Here is a tiny trained network, its code and every weight. The questions are about switching its units off for an input and a class, where a switched-off unit gives its printed mean instead of its output.

import numpy as np


def w(rows, s, z=0):
    codes = np.array(rows[::2]) - 128.0
    scale = np.full(codes.shape[1], s)
    scale[-1] = z or s
    return codes * scale


def f(y):
    return y / 2 * (1 + np.tanh(0.7978845608 * (y + 0.044715 * y**3)))


def log_softmax(a):
    a = a - a.max(-1, keepdims=True)
    return a - np.log(np.exp(a).sum(-1, keepdims=True))


def net(x, mask):
    res = np.array(x, float).reshape(1, 4) / 4 @ E
    y = f(res @ A[0][:, :-1].T + A[0][:, -1])
    res = res + np.where(mask, y, B[0][:, -1]) @ B[0][:, :-1]
    return log_softmax(res[-1] @ U[:, :-1].T + U[:, -1])


A, B = {}, {}
E = w([
[113,123,125,117,107,132,128,158],'x0',
[91,115,149,60,174,147,94,132],'x1',
[137,62,205,125,139,138,249,102],'x2',
[169,89,107,163,117,242,67,86],'x3',
],0.012)
A[0] = w([
[143,173,76,149,141,69,11,173,49],'N0',
[117,71,99,148,73,205,59,166,131],'N1',
[159,141,76,214,55,89,161,107,254],'N2',
[109,180,125,106,123,76,131,176,96],'N3',
[140,128,70,200,75,103,149,147,2],'N4',
[100,99,116,75,176,127,97,120,8],'N5',
],0.011,0.004)
B[0] = w([
[158,44,161,47,105,104,170,160,250],'N0',
[163,157,240,128,151,130,138,82,228],'N1',
[84,151,173,58,79,117,133,135,219],'N2',
[191,200,238,174,184,126,157,59,192],'N3',
[41,154,92,112,219,196,230,22,157],'N4',
[64,168,32,68,171,219,210,6,154],'N5',
],0.011)
U = w([
[123,123,182,131,141,95,121,104,249],'0',
[150,4,167,116,131,82,186,127,123],'1',
[205,187,214,184,180,103,139,68,41],'2',
[52,184,112,81,151,162,152,83,103],'3',
[161,137,141,163,70,99,86,206,201],'4',
[94,97,56,215,121,106,99,131,82],'5',
[106,185,38,230,136,118,110,127,79],'6',
],0.011,0.013)

Each question gives the input, the list of numbers given to net, and the class t.
The units are the neurons (one row each of A and B). Each row of codes is followed by its name. A weight is (code - 128) times the scale printed after its matrix; where a second scale follows, it is the last column's (A, B and U).
mask holds one flag per neuron, in row order. A switched-off neuron (its flag False) gives its mean, the last column of its row in B, instead of its output. The means were averaged over made-up inputs and are rounded, as every weight is.
A unit's drop is (log p(t) with every unit on - log p(t) with that unit switched off) / (log p(t) with every unit on - log p(t) with every unit switched off).
The circuit of an input: a set's keep is (log p(t) with only the set's units on - log p(t) with every unit switched off) / (log p(t) with every unit on - log p(t) with every unit switched off). Starting from all 6 units, units are removed one at a time, each time the one whose removal leaves the highest keep (on an exact tie, the one counted first), for as long as the keep stays at least 0.8.
units of the circuit, in order: the units of the circuit, biggest drop first
top k neurons: the k neurons with the biggest drops, biggest first
drop of u: that unit's drop, to one decimal
input [-6,-7,-5,6], class 3: units of the circuit, in order	(N4)
input [-1,0,-2,-2], class 4: units of the circuit, in order	(N1, N4, N5)
input [-1,2,7,-8], class 2: top 3 neurons	(N0, N3, N2)
input [1,0,0,2], class 4: top 3 neurons	(N3, N4, N5)
input [8,5,6,6], class 0: top 3 neurons	(N0, N3, N1)
input [6,3,4,-7], class 2: top 3 neurons	(N3, N0, N2)
input [2,-7,2,4], class 3: units of the circuit, in order	(N4, N2)
input [-1,-5,2,-1], class 3: units of the circuit, in order	(N0, N4, N1)
input [-3,-4,-4,0], class 1: top 3 neurons	(N0, N5, N3)
input [0,0,6,-8], class 2: top 2 neurons	(N3, N0)
input [5,-1,6,7], class 2: top 3 neurons	(N0, N1, N2)
input [1,-7,1,6], class 3: top 4 neurons	(N4, N2, N3, N0)
input [-5,-7,-3,6], class 3: top 3 neurons	(N4, N2, N3)
input [2,-2,3,8], class 2: units of the circuit, in order	(N1)
input [-3,0,-6,-7], class 2: top 2 neurons	(N3, N2)
input [3,-5,-5,-4], class 1: top 3 neurons	(N0, N1, N5)
input [-6,2,-4,8], class 2: top 2 neurons	(N1, N2)
input [0,-7,-7,6], class 1: drop of N0	1.9
input [2,-7,-3,-4], class 3: drop of N4	1.1
input [5,-7,4,-6], class 3: drop of N5	-0.1
